What each symbol does to the units:
DJ o GM
DJ b PZ
DJ j GH
DJ q BQ
DJ e DS
DJ m RR
QN o MS
QN b QZ
QN j SB
QN q JN
QN e TQ
QN m BC
MF o PG
MF b FP
MF j TT
MF q BF
MF e ZB
MF m SD
RL o MF
RL b BF
RL j CH
RL q ZB
RL e TD
RL m DN
GF o BN
GF b GB
GF j ZD
GF q CG
GF e QG
GF m HB
NB o LM
NB b SR
NB j PC
NB q SC
NB e FB
NB m DG
ZT o LD
ZT b CQ
ZT j TR
ZT q FJ
ZT e ZD
ZT m GF
FQ o BG
FQ b GT
FQ j NS
FQ q NC
FQ e QM
FQ m DZ
FT o SM
FT b HD
FT j NG
FT q DC
FT e HR
FT m MG
NR o HM
NR b QD
NR j JG
NR q CN
NR e RJ
NR m FD
RJ o CN
RJ b RZ
RJ j PR
RJ q FD
RJ e QZ
RJ m SB
DS o BQ
DS b QJ
DS j BD
DS q RR
DS e TT
DS m MF
MQ o CZ
MQ b BH
MQ j DT
MQ q QL
MQ e JZ
MQ m ZP
HM o BB
HM b CJ
HM j RN
HM q QD
HM e CN
HM m RZ
FD o RZ
FD b PR
FD j RJ
FD q DQ
FD e SB
FD m QN
QP o NZ
QP b GJ
QP j DR
QP q PH
QP e BG
QP m GT
CR o RG
CR b MC
CR j CD
CR q MH
CR e PC
CR m NB
HP o MR
HP b TG
HP j FF
HP q ZL
HP e TP
HP m HH
ZS o HJ
ZS b HN
ZS j TH
ZS q FG
ZS e DR
ZS m QP
MG o LZ
MG b LB
MG j HR
MG q GP
MG e RC
MG m QC
TP o ZL
TP b HC
TP j FL
TP q HH
TP e LD
TP m CQ
TD o ZB
TD b SD
TD j BR
TD q DN
TD e JD
TD m HJ
TQ o JN
TQ b JP
TQ j MN
TQ q BC
TQ e DP
TQ m CM
JT o RC
JT b QC
JT j SZ
JT q RF
JT e TG
JT m FF
BP o LG
BP b LL
BP j QB
BP q CT
BP e HD
BP m NG
FJ o CQ
FJ b TR
FJ j ZT
FJ q BN
FJ e GF
FJ m CG
FB o SC
FB b BL
FB j FR
FB q DG
FB e BM
FB m QR
TR o DD
TR b LD
TR j CQ
TR q ZT
TR e GB
TR m ZD
LH o QP
LH b PH
LH j NM
LH q BG
LH e FQ
LH m NC
LZ o NG
LZ b FT
LZ j DC
LZ q LB
LZ e GP
LZ m NQ
CM o MM
CM b JL
CM j DP
CM q LS
CM e MP
CM m RP
SQ o RP
SQ b FZ
SQ j LT
SQ q SG
SQ e CD
SQ m CR
CG o GB
CG b ZD
CG j GF
CG q MB
CG e HB
CG m BB
CQ o GR
CQ b DD
CQ j LD
CQ q TR
CQ e BN
CQ m GB
JG o RN
JG b HM
JG j QD
JG q NR
JG e PR
JG m RJ
HH o HC
HH b FL
HH j TP
HH q GR
HH e CQ
HH m TR
PC o MH
PC b LM
PC j SR
PC q NB
PC e FR
PC m FB
GJ o ZS
GJ b FG
GJ j NZ
GJ q DR
GJ e NM
GJ m LH
RZ o JG
RZ b NR
RZ j CN
RZ q PR
RZ e DQ
RZ m MS
GH o ZP
GH b GM
GH j PZ
GH q DJ
GH e BD
GH m DS
RG o LT
RG b SQ
RG j SG
RG q MC
RG e MH
RG m LM
CJ o QG
CJ b HB
CJ j BB
CJ q RN
CJ e JG
CJ m NR
SB o DQ
SB b MS
SB j QZ
SB q QN
SB e MN
SB m TQ
BQ o PZ
BQ b GH
BQ j DJ
BQ q QJ
BQ e RR
BQ m PG
BF o FP
BF b TT
BF j MF
BF q CH
BF e SD
BF m BR
GB o ZT
GB b FJ
GB j BN
GB q ZD
GB e MB
GB m TM
ZL o TG
ZL b FF
ZL j HP
ZL q HC
ZL e HH
ZL m GR
JL o TQ
JL b BC
JL j MM
JL q DP
JL e HQ
JL m FS
NC o GT
NC b NS
NC j FQ
NC q CL
NC e DZ
NC m JQ
CT o LL
CT b QB
CT j BP
CT q ZF
CT e NG
CT m FT
BD o DJ
BD b BQ
BD j QJ
BD q DS
BD e FP
BD m TT
ZB o BF
ZB b CH
ZB j RL
ZB q SD
ZB e DN
ZB m ZZ
CZ o TB
CZ b BM
CZ j QR
CZ q BH
CZ e QL
CZ m NT
BM o DG
BM b CF
BM j TB
BM q QR
BM e DT
BM m MQ
SR o CR
SR b MH
SR j LM
SR q PC
SR e BL
SR m FR
TB o FB
TB b DG
TB j CF
TB q BM
TB e BH
TB m DT
FR o NB
FR b SC
FR j BL
FR q FB
FR e TB
FR m BM
QS o MQ
QS b QL
QS j NT
QS q JZ
QS e PZ
QS m GH
PH o GJ
PH b DR
PH j QP
PH q NM
PH e GT
PH m NS
LS o JL
LS b DP
LS j CM
LS q HQ
LS e RP
LS m FZ
JZ o QL
JZ b NT
JZ j QS
JZ q ZP
JZ e GH
JZ m DJ
LG o DZ
LG b JQ
LG j FM
LG q LL
LG e CT
LG m ZF
BC o JP
BC b MN
BC j TQ
BC q MM
BC e CM
BC m LS
MH o MC
MH b CD
MH j CR
MH q LM
MH e NB
MH m SC
RC o GP
RC b NQ
RC j CC
RC q QC
RC e RF
RC m JJ
MC o SQ
MC b SG
MC j RG
MC q CD
MC e LM
MC m SR
PG o BD
PG b DS
PG j RR
PG q FP
PG e BF
PG m CH
MN o QN
MN b JN
MN j JP
MN q TQ
MN e JL
MN m DP
JP o SB
JP b QN
JP j JN
JP q MN
JP e MM
JP m JL
NQ o HR
NQ b MG
NQ j GP
NQ q CC
NQ e SZ
NQ m JT
GR o FL
GR b TP
GR j HH
GR q DD
GR e TR
GR m ZT
DP o BC
DP b MM
DP j JL
DP q CM
DP e FS
DP m MP
CC o MG
CC b GP
CC j NQ
CC q RC
CC e JT
CC m RF
FP o DS
FP b RR
FP j PG
FP q TT
FP e CH
FP m RL
HC o FF
HC b HP
HC j ZL
HC q FL
HC e GR
HC m DD
JQ o MT
JQ b QM
JQ j DZ
JQ q FM
JQ e QB
JQ m BP
SG o FZ
SG b LT
SG j SQ
SG q RG
SG e CR
SG m MH
CD o SG
CD b RG
CD j MC
CD q CR
CD e SR
CD m PC
BL o PC
BL b NB
BL j SC
BL q FR
BL e CF
BL m TB
BB o TM
BB b QG
BB j HB
BB q CJ
BB e QD
BB m JG
HB o MB
HB b TM
HB j QG
HB q BB
HB e HM
HB m QD
PZ o JZ
PZ b ZP
PZ j GM
PZ q GH
PZ e QJ
PZ m BD
MP o LS
MP b HQ
MP j FS
MP q RP
MP e SQ
MP m SG
LD o HH
LD b GR
LD j DD
LD q CQ
LD e FJ
LD m BN
HN o GG
HN b JD
HN j HJ
HN q TH
HN e NZ
HN m GJ
LL o JQ
LL b FM
LL j LG
LL q QB
LL e ZF
LL m SM
ZZ o BR
ZZ b TD
ZZ j DN
ZZ q GG
ZZ e HN
ZZ m TH
QM o NC
QM b CL
QM j MT
QM q DZ
QM e LG
QM m LL
NG o ZF
NG b SM
NG j HD
NG q FT
NG e LB
NG m HR
QZ o FD
QZ b DQ
QZ j MS
QZ q SB
QZ e JP
QZ m MN
HD o CT
HD b ZF
HD j SM
HD q NG
HD e LZ
HD m LB
CH o TT
CH b MF
CH j BF
CH q RL
CH e BR
CH m TD
NS o LH
NS b BG
NS j GT
NS q FQ
NS e MT
NS m QM
GM o QS
GM b JZ
GM j ZP
GM q PZ
GM e BQ
GM m QJ
MS o RJ
MS b FD
MS j DQ
MS q QZ
MS e JN
MS m JP
RP o HQ
RP b FS
RP j MP
RP q FZ
RP e SG
RP m RG
BH o BM
BH b QR
BH j CZ
BH q DT
BH e NT
BH m QS
NZ o TH
NZ b ZS
NZ j FG
NZ q GJ
NZ e PH
NZ m NM
CL o NS
CL b FQ
CL j NC
CL q MT
CL e JQ
CL m FM
HJ o ZZ
HJ b GG
HJ j JD
HJ q HN
HJ e FG
HJ m NZ
ZP o NT
ZP b QS
ZP j JZ
ZP q GM
ZP e DJ
ZP m BQ
TH o JD
TH b HJ
TH j HN
TH q ZS
TH e GJ
TH m DR
DG o BL
DG b FR
DG j FB
DG q CF
DG e QR
DG m CZ
MT o FQ
MT b NC
MT j CL
MT q QM
MT e FM
MT m LG
FF o JJ
FF b MR
FF j TG
FF q HP
FF e FL
FF m TP
JN o QZ
JN b SB
JN j QN
JN q JP
JN e BC
JN m MM
DR o FG
DR b NZ
DR j GJ
DR q QP
DR e LH
DR m BG
BN o TR
BN b ZT
BN j FJ
BN q GB
BN e CG
BN m MB
MB o ZD
MB b GF
MB j CG
MB q TM
MB e BB
MB m CJ
LT o MP
LT b RP
LT j FZ
LT q SQ
LT e MC
LT m CD
QD o CJ
QD b RN
QD j HM
QD q JG
QD e RZ
QD m PR
SD o CH
SD b RL
SD j ZB
SD q BR
SD e ZZ
SD m GG
FM o QM
FM b DZ
FM j JQ
FM q LG
FM e BP
FM m CT
GG o TD
GG b DN
GG j ZZ
GG q JD
GG e TH
GG m ZS
DD o TP
DD b HH
DD j GR
DD q LD
DD e ZT
DD m FJ
ZF o QB
ZF b BP
ZF j CT
ZF q SM
ZF e FT
ZF m DC
FL o HP
FL b ZL
FL j HC
FL q TP
FL e DD
FL m LD
TM o GF
TM b CG
TM j MB
TM q QG
TM e CJ
TM m RN
CF o FR
CF b FB
CF j DG
CF q TB
CF e CZ
CF m BH
MM o MN
MM b TQ
MM j BC
MM q JL
MM e LS
MM m HQ
NM o DR
NM b QP
NM j PH
NM q LH
NM e NS
NM m FQ
PR o NR
PR b CN
PR j RZ
PR q RJ
PR e MS
PR m QZ
SC o SR
SC b PC
SC j NB
SC q BL
SC e DG
SC m CF
NT o DT
NT b MQ
NT j QL
NT q QS
NT e GM
NT m PZ
JD o DN
JD b ZZ
JD j GG
JD q HJ
JD e ZS
JD m FG
SM o BP
SM b CT
SM j ZF
SM q HD
SM e DC
SM m LZ
GP o LB
GP b HR
GP j MG
GP q NQ
GP e QC
GP m SZ
QG o CG
QG b MB
QG j TM
QG q HB
QG e RN
QG m HM
LB o FT
LB b DC
LB j LZ
LB q HR
LB e NQ
LB m CC
QL o BH
QL b DT
QL j MQ
QL q NT
QL e ZP
QL m GM
RF o QC
RF b SZ
RF j JT
RF q JJ
RF e FF
RF m HP
HR o DC
HR b LZ
HR j LB
HR q MG
HR e CC
HR m RC
RR o QJ
RR b BD
RR j DS
RR q PG
RR e MF
RR m BF
ZD o FJ
ZD b BN
ZD j GB
ZD q GF
ZD e TM
ZD m QG
JJ o SZ
JJ b JT
JJ j RF
JJ q MR
JJ e HP
JJ m ZL
RN o HB
RN b BB
RN j CJ
RN q HM
RN e NR
RN m CN
BR o RL
BR b ZB
BR j SD
BR q TD
BR e GG
BR m JD
FS o CM
FS b LS
FS j HQ
FS q MP
FS e LT
FS m SQ
QB o FM
QB b LG
QB j LL
QB q BP
QB e SM
QB m HD
GT o NM
GT b LH
GT j BG
GT q NS
GT e CL
GT m MT
FG o HN
FG b TH
FG j ZS
FG q NZ
FG e QP
FG m PH
QC o NQ
QC b CC
QC j RC
QC q SZ
QC e JJ
QC m MR
MR o JT
MR b RF
MR j JJ
MR q TG
MR e ZL
MR m HC
DT o QR
DT b CZ
DT j BH
DT q MQ
DT e QS
DT m JZ
DN o SD
DN b BR
DN j TD
DN q ZZ
DN e HJ
DN m HN
QR o CF
QR b TB
QR j BM
QR q CZ
QR e MQ
QR m QL
BG o PH
BG b NM
BG j LH
BG q GT
BG e NC
BG m CL
FZ o FS
FZ b MP
FZ j RP
FZ q LT
FZ e RG
FZ m MC
TG o RF
TG b JJ
TG j MR
TG q FF
TG e HC
TG m FL
SZ o CC
SZ b RC
SZ j QC
SZ q JT
SZ e MR
SZ m TG
QJ o GH
QJ b DJ
QJ j BQ
QJ q BD
QJ e PG
QJ m FP
CN o QD
CN b JG
CN j NR
CN q RZ
CN e FD
CN m DQ
DQ o PR
DQ b RJ
DQ j FD
DQ q MS
DQ e QN
DQ m JN
TT o RR
TT b PG
TT j FP
TT q MF
TT e RL
TT m ZB
DC o HD
DC b NG
DC j FT
DC q LZ
DC e MG
DC m GP
HQ o DP
HQ b CM
HQ j LS
HQ q FS
HQ e FZ
HQ m LT
LM o CD
LM b CR
LM j MH
LM q SR
LM e SC
LM m BL
DZ o CL
DZ b MT
DZ j QM
DZ q JQ
DZ e LL
DZ m QB

In the rows, 476 stands for zero.

The rows follow the links: the fewer symbols apart two units are, the more alike their rows tend to be.

Each row is also shifted at random along 5 hidden directions that mean nothing.

Row, then unit:
[521,473,503,436,511,423,452,518,556,468,538,503,513,528,426,467,491,515,497,472,458,368,537,554,488,450,436,468,517,503,412,552,498,492,499,449,539,456,445,472,518]
unit: HC
[547,475,534,564,389,540,480,482,584,591,416,492,467,386,380,481,570,460,380,473,462,567,485,373,471,409,504,538,342,423,406,536,468,491,463,454,430,505,467,386,430]
unit: ZS
[760,463,470,636,573,427,575,527,438,416,536,521,528,597,472,480,455,531,560,462,501,410,430,425,459,550,421,486,519,605,379,479,387,443,467,601,529,461,481,500,448]
unit: TQ
[505,480,396,612,557,459,608,473,586,515,487,484,482,510,305,442,415,463,555,468,545,362,345,345,485,442,470,589,504,415,430,468,324,358,443,460,494,484,511,545,406]
unit: RG
[604,476,430,465,459,396,451,494,412,475,542,431,490,417,469,492,512,494,470,476,413,510,504,534,464,487,460,471,534,497,554,492,513,379,504,512,531,454,469,448,513]
unit: BN
[337,474,453,464,466,528,371,502,358,437,455,475,493,424,560,496,382,502,463,474,568,426,473,545,454,577,440,426,501,638,516,533,468,565,535,532,414,410,459,464,481]
unit: NS
[338,475,454,507,486,405,518,476,447,478,517,520,499,492,470,488,489,471,490,468,484,474,411,410,429,534,425,543,549,408,412,432,394,587,505,490,563,458,498,482,444]
unit: QZ
[502,486,484,473,512,508,527,437,408,481,411,503,458,583,480,457,415,444,517,492,514,523,410,397,492,537,492,489,469,283,432,388,440,587,422,472,473,486,511,555,452]
unit: CF
[329,481,532,566,424,505,431,541,483,573,456,462,507,437,414,464,453,515,410,481,455,571,496,410,496,458,500,413,400,474,469,557,484,420,425,516,442,421,450,420,441]
unit: MT
[301,479,460,469,397,559,500,497,405,483,440,432,461,312,371,484,460,475,398,476,506,523,478,583,465,507,508,462,405,504,550,471,546,392,460,511,372,465,507,441,509]
unit: FP
[577,469,479,435,482,555,441,420,496,467,413,460,417,486,496,503,388,427,488,468,537,434,468,487,437,451,538,453,436,506,512,486,489,472,458,437,385,522,471,437,469]
unit: TD
[148,474,532,533,527,509,607,461,428,406,473,557,464,580,341,445,458,477,508,466,541,370,480,579,500,585,496,509,441,509,326,464,476,534,441,571,466,545,496,546,540]
unit: DG
[466,479,456,427,475,397,437,500,431,505,519,440,517,480,500,486,594,502,493,484,367,560,539,498,476,453,429,480,506,373,522,475,528,421,509,472,541,444,459,436,503]
unit: ZT
[256,478,405,366,461,446,450,476,340,385,495,442,477,403,622,501,274,487,476,481,549,433,365,506,433,552,439,395,628,556,612,360,453,597,482,455,480,374,529,552,457]
unit: DP
[398,466,459,354,504,549,504,504,477,369,440,470,522,494,546,498,572,525,505,481,493,410,532,620,481,462,396,458,427,547,499,424,542,482,527,453,399,450,487,504,559]
unit: GH
[342,471,396,360,582,395,391,445,337,445,495,453,496,614,588,510,485,475,611,476,442,496,506,478,430,530,409,486,579,305,551,435,473,495,531,479,550,455,461,478,512]
unit: GB
[513,472,501,418,548,431,416,489,517,444,522,534,496,603,473,467,435,504,533,467,492,339,530,557,481,486,445,448,539,500,398,549,488,555,500,451,536,471,432,487,529]
unit: FF
[215,482,449,398,518,494,352,457,513,504,436,445,482,552,598,475,489,474,534,486,460,491,522,427,489,413,456,454,469,398,540,492,478,465,513,399,453,460,435,482,469]
unit: QB
[576,485,492,455,407,500,529,431,379,433,448,462,424,394,537,456,479,433,409,492,466,575,446,492,517,514,522,468,461,489,522,371,522,529,447,504,446,511,524,543,478]
unit: FR
[340,470,577,478,446,447,430,471,446,471,532,521,452,501,427,453,493,480,425,482,434,459,581,597,522,535,521,437,480,562,387,568,562,528,476,537,529,533,431,461,543]
unit: SZ
[725,473,510,523,408,547,474,452,593,520,432,470,427,366,413,493,470,443,396,474,502,480,464,447,462,405,554,489,382,550,473,526,480,440,452,440,401,525,478,399,450]
unit: JD
[753,498,447,385,449,445,291,384,341,515,446,433,422,465,699,472,483,409,479,497,420,645,497,387,502,506,493,469,520,375,600,452,491,568,537,462,487,498,445,492,445]
unit: GP
[481,475,428,368,464,402,427,399,469,441,523,448,405,420,546,510,325,410,477,472,490,407,421,503,423,470,521,454,621,494,574,425,474,545,473,397,530,491,494,470,469]
unit: HM
[112,486,478,494,451,442,376,436,383,570,481,508,439,442,340,439,384,427,452,484,521,491,456,453,490,581,511,526,534,303,430,556,439,589,485,491,522,484,446,492,473]
unit: CC
[780,473,486,552,434,543,446,476,548,540,422,491,478,421,473,487,544,463,428,477,497,526,481,382,459,434,483,527,387,496,434,529,430,491,499,466,423,491,458,412,420]
unit: FG
[403,482,498,468,511,490,382,485,556,546,432,451,496,577,565,458,536,488,533,480,419,545,531,363,501,378,476,449,423,377,502,518,477,409,469,420,458,461,432,453,443]
unit: LL
[225,471,401,415,496,425,433,519,481,453,547,488,518,412,359,480,439,511,480,465,521,300,483,614,459,511,402,509,584,507,468,547,461,488,556,462,529,419,461,480,535]
unit: DD
[457,474,392,434,468,549,375,447,442,460,424,492,466,382,513,505,387,449,464,465,625,376,425,490,415,542,430,529,513,559,496,513,394,619,577,450,401,454,465,455,454]
unit: NZ
[484,472,372,466,619,473,357,409,454,480,451,492,473,627,554,459,491,440,632,471,538,378,491,428,471,499,426,572,528,433,472,547,371,473,586,472,486,533,413,511,461]
unit: FT
[525,467,488,568,490,459,610,522,570,422,532,468,485,455,419,458,444,509,474,468,470,398,434,507,504,425,496,450,485,669,466,464,470,335,416,501,483,477,512,518,462]
unit: RP
[691,487,441,348,400,419,373,507,503,489,516,428,490,336,548,478,463,499,409,489,440,496,491,519,486,418,448,431,554,484,588,474,524,510,520,380,517,396,482,469,481]
unit: TP
[354,462,521,480,530,410,569,468,530,372,549,548,488,575,529,510,615,492,508,465,426,390,534,559,446,492,439,515,517,625,348,457,492,550,519,514,566,554,473,464,530]
unit: FD
[672,488,492,371,493,514,484,422,377,392,425,483,451,559,658,472,434,445,505,487,503,516,463,489,491,525,489,418,482,454,517,349,512,603,458,464,437,490,505,559,494]
unit: TB
[616,475,337,384,480,535,454,486,472,418,443,466,485,330,406,471,191,472,473,473,711,233,321,556,433,525,424,488,592,551,564,447,385,579,520,389,394,369,524,568,462]
unit: QS
[396,479,382,430,505,490,354,447,506,466,476,448,461,422,522,467,385,462,522,479,556,359,460,505,480,445,458,491,536,593,567,550,429,443,559,426,437,472,440,497,464]
unit: CT
[541,486,526,474,452,436,369,439,409,568,465,483,452,523,510,456,489,438,457,490,419,622,514,374,513,505,518,470,482,285,460,501,488,556,466,477,527,503,444,477,450]
unit: RC
[541,481,514,490,436,434,521,514,421,486,488,449,499,486,598,480,493,502,451,486,393,644,439,363,482,473,473,403,481,421,529,365,498,489,407,488,515,405,514,491,424]
unit: JL
[453,475,469,657,438,417,575,530,454,549,522,495,511,377,291,460,398,504,413,466,503,506,366,369,462,536,473,527,514,441,400,478,369,477,421,546,545,410,517,479,402]
unit: MN
[475,469,530,415,517,567,477,436,458,431,406,470,443,620,577,515,539,455,530,474,445,514,567,518,452,450,524,422,371,470,485,455,567,428,446,491,394,558,461,439,528]
unit: ZB
[506,479,519,585,391,426,572,539,450,474,540,490,495,352,424,478,501,506,374,476,439,527,442,475,484,515,474,469,490,611,444,462,478,477,450,552,521,441,515,460,452]
unit: JP
[353,471,485,490,537,520,390,499,391,464,440,498,512,583,584,490,467,517,541,478,521,482,503,463,456,546,424,432,461,511,465,518,458,534,510,537,440,432,434,460,471]
unit: FQ
[681,475,433,468,505,399,488,431,512,472,512,495,464,504,544,500,473,446,511,470,469,458,412,373,425,463,451,538,570,431,456,424,394,572,503,425,563,487,495,473,434]
unit: RJ
[180,476,409,483,545,394,458,506,473,558,508,497,538,548,307,471,499,502,556,467,468,443,471,436,450,503,406,561,533,224,421,519,407,451,507,466,566,427,456,457,492]
unit: TR
[621,481,598,461,372,525,579,502,518,426,468,483,458,411,469,452,512,496,356,495,433,536,522,572,540,450,545,386,383,587,449,421,602,491,396,486,435,490,516,501,518]
unit: CZ
[398,471,520,620,514,462,482,466,505,512,525,523,467,525,341,431,615,470,490,472,442,440,576,526,538,502,507,565,418,574,343,634,474,375,518,596,505,599,415,455,508]
unit: LB
[512,467,414,588,585,561,543,480,430,470,432,495,487,547,280,472,377,483,575,455,615,335,435,515,428,554,472,543,444,491,427,544,398,349,475,573,399,496,469,471,492]
unit: TT

In each set, the symbols that take the first to the second take the third to the fourth, perhaps in another order. Give the fourth.
Answer with the unit's name.
[381,468,487,432,349,562,554,555,488,384,492,444,500,223,392,479,568,533,326,482,475,431,540,737,503,459,465,434,387,753,532,483,616,379,505,515,362,460,501,455,580]
to [208,473,417,453,592,551,510,486,413,443,409,493,525,612,416,492,524,505,595,464,544,410,491,518,444,526,404,533,423,333,442,451,447,444,509,507,415,466,472,492,523]
as [407,485,541,495,364,492,407,520,571,551,470,416,470,364,500,459,529,493,376,496,387,606,537,444,530,352,528,395,386,525,554,539,559,368,437,440,436,451,449,418,447]
to BP

[628,470,543,554,490,451,459,481,455,431,562,527,449,502,393,454,453,487,448,471,497,349,558,631,515,558,515,466,499,736,369,624,511,466,491,600,508,556,421,470,530]
to [402,479,558,466,366,427,437,519,544,540,533,488,472,355,346,449,432,492,350,481,440,481,510,536,519,453,527,422,491,465,444,552,547,522,440,439,527,447,462,444,494]
as [477,476,470,512,470,388,480,477,419,493,554,455,461,446,384,486,444,467,472,470,420,491,485,523,462,502,514,470,530,476,506,509,504,366,453,534,545,493,471,434,495]
to CJ

[609,485,497,393,464,528,518,501,538,458,427,486,497,498,488,476,468,502,472,484,501,456,461,485,494,435,454,440,434,412,482,408,493,528,450,400,427,429,502,524,485]
to [576,477,355,371,579,550,421,446,359,467,354,435,511,601,603,504,478,466,617,473,537,526,434,390,428,500,390,505,470,217,578,373,415,496,521,430,398,415,484,507,460]
as [375,473,435,451,492,550,445,444,392,520,386,438,449,500,456,497,396,442,521,474,537,533,445,428,433,498,506,478,424,294,547,439,470,453,450,465,398,467,494,462,468]
to HJ

[412,471,479,527,491,544,508,478,433,529,408,453,470,501,376,482,475,470,492,471,498,539,471,449,463,484,514,481,377,353,479,474,489,370,430,517,394,487,488,443,480]
to [607,476,469,447,359,546,412,436,548,559,405,438,415,298,460,494,405,418,364,488,515,542,418,399,452,400,547,488,429,429,549,477,467,515,457,375,393,477,490,412,415]
as [638,488,516,433,472,482,550,421,443,443,426,443,455,556,701,464,728,438,499,496,323,710,532,387,543,411,490,493,375,379,522,320,550,450,455,468,470,556,509,527,468]
to QR

[430,479,525,454,404,557,462,450,460,510,417,435,418,408,461,496,453,434,410,478,462,575,497,489,461,441,562,435,373,434,550,457,554,424,414,462,391,510,490,421,484]
to [615,464,465,457,497,554,411,465,456,420,432,506,492,493,607,509,541,483,489,465,534,431,517,520,443,511,427,496,440,640,449,515,462,561,565,498,413,495,449,437,486]
as [485,473,530,387,449,398,464,422,487,443,527,451,419,514,594,512,505,441,461,476,355,557,531,500,458,417,547,413,516,468,533,420,571,458,435,436,548,543,482,432,503]
to SB

[569,482,608,588,509,490,610,479,509,584,399,528,495,692,397,435,590,472,507,485,385,674,476,262,528,448,532,497,324,110,322,400,468,495,342,492,503,509,491,500,435]
to [214,473,453,333,532,504,471,385,313,363,419,500,438,586,645,478,422,430,543,486,538,461,450,538,475,588,450,464,523,403,495,337,492,668,500,477,451,507,505,594,524]
as [472,472,533,430,534,435,392,457,450,463,506,530,474,627,503,471,433,486,527,474,477,411,546,528,494,524,481,435,526,462,397,534,496,577,493,486,535,505,422,492,520]
to QC

[536,483,426,549,522,456,389,419,424,561,472,486,453,513,425,441,484,429,525,476,504,492,471,382,499,522,484,568,503,375,445,566,394,472,531,514,512,523,430,485,439]
to [387,484,411,465,588,486,371,450,536,522,437,474,491,617,534,462,458,468,610,475,511,426,482,372,475,422,439,519,485,382,489,537,394,430,519,414,465,472,422,486,445]
as [276,474,514,419,460,466,571,484,548,399,493,446,477,481,583,470,583,488,461,485,383,503,518,529,525,386,479,435,445,575,521,389,554,405,449,448,470,507,511,523,504]
to JL

[221,476,459,581,405,424,557,527,419,498,535,503,496,317,318,473,394,497,385,468,518,467,379,475,457,564,466,512,546,526,439,475,423,528,456,535,534,414,514,480,450]
to [521,470,499,550,424,435,546,521,421,438,535,478,500,394,488,483,479,506,418,471,455,517,442,480,473,531,460,455,509,615,463,449,474,495,456,556,515,433,506,475,458]
as [589,489,506,542,433,479,569,435,446,558,417,461,453,493,476,442,593,430,457,497,395,706,433,291,527,455,517,531,386,212,464,363,460,475,400,483,489,520,521,518,415]
to BL

[525,476,476,601,423,448,428,463,421,562,521,497,432,364,297,430,401,444,405,480,513,460,463,482,512,555,537,530,510,522,435,609,438,472,486,549,504,514,439,470,459]
to [567,473,465,455,543,416,430,504,554,521,503,512,526,579,411,459,460,511,545,470,479,392,489,433,468,450,429,491,534,346,407,531,434,504,494,414,547,436,445,476,478]
as [405,476,489,377,467,549,409,403,494,507,380,453,424,521,561,501,450,419,481,472,492,538,483,424,437,428,524,452,418,327,525,436,503,535,447,389,410,512,469,438,471]
to PH

[436,483,412,473,457,390,448,463,388,515,532,429,456,400,403,491,401,454,472,472,454,499,444,481,441,514,491,485,575,390,562,483,469,417,475,500,537,456,480,449,478]
to [388,469,509,461,455,395,491,438,508,480,542,467,420,458,434,502,426,430,442,474,417,469,481,507,447,452,561,455,536,465,492,474,517,448,426,455,547,534,485,432,485]
as [310,455,486,413,560,564,473,426,449,374,424,496,434,596,507,512,418,456,549,456,563,328,522,626,428,506,503,443,442,591,458,498,520,473,487,506,383,568,448,462,547]
to HJ

[355,479,543,411,482,445,400,467,441,445,519,519,460,536,501,469,435,485,469,483,463,412,555,603,501,532,491,419,529,541,421,544,548,582,493,490,527,501,436,490,543]
to [321,463,573,446,551,435,473,516,551,416,548,561,510,655,437,472,539,523,527,461,443,328,608,636,512,483,452,436,487,568,323,575,548,521,490,492,546,517,416,474,578]
as [427,477,445,484,491,396,460,506,449,508,541,455,511,463,397,484,539,502,492,466,415,493,513,511,468,486,442,504,521,409,493,514,494,392,499,507,542,455,455,442,505]
to GF

[702,487,411,330,455,531,446,482,482,430,418,443,492,410,582,484,404,486,467,490,541,436,425,499,460,443,435,437,492,444,582,378,485,560,495,361,413,390,513,527,477]
to [368,477,406,382,463,541,485,501,461,477,409,448,520,399,445,476,473,499,472,479,530,471,438,498,461,471,414,502,449,357,533,413,480,496,508,417,403,397,506,501,493]
as [465,479,563,555,398,388,552,467,581,558,550,472,426,411,314,481,484,451,389,477,374,534,485,448,471,404,595,474,466,446,434,505,521,377,372,462,563,541,488,397,462]
to CN

[300,475,445,532,481,432,532,506,406,479,497,473,508,468,450,474,357,498,483,476,513,484,372,395,458,534,451,454,545,421,482,418,405,516,431,497,517,391,514,513,420]
to [470,470,412,504,555,423,504,473,395,404,513,526,517,557,533,501,431,492,556,462,535,396,405,443,418,571,387,529,590,505,428,436,359,589,530,524,546,444,492,512,454]
as [-3,464,510,367,499,554,439,419,527,459,399,508,438,553,487,509,485,439,497,469,529,423,519,528,436,468,499,489,410,398,425,475,511,583,490,411,414,538,459,439,521]
to RL

[403,470,544,503,541,518,594,466,433,353,475,549,457,591,448,458,473,475,515,471,522,366,503,605,506,563,492,463,447,615,352,454,510,521,453,573,458,561,488,548,547]
to [451,474,576,475,466,528,588,518,545,412,469,529,489,518,396,460,476,512,446,480,500,392,510,592,512,479,495,433,406,566,373,462,542,501,421,489,437,491,498,511,539]
as [528,471,558,589,469,394,559,496,507,534,553,470,449,513,340,474,543,473,465,466,350,555,531,473,479,445,559,467,455,440,428,522,538,305,390,547,563,543,466,403,492]
to HM

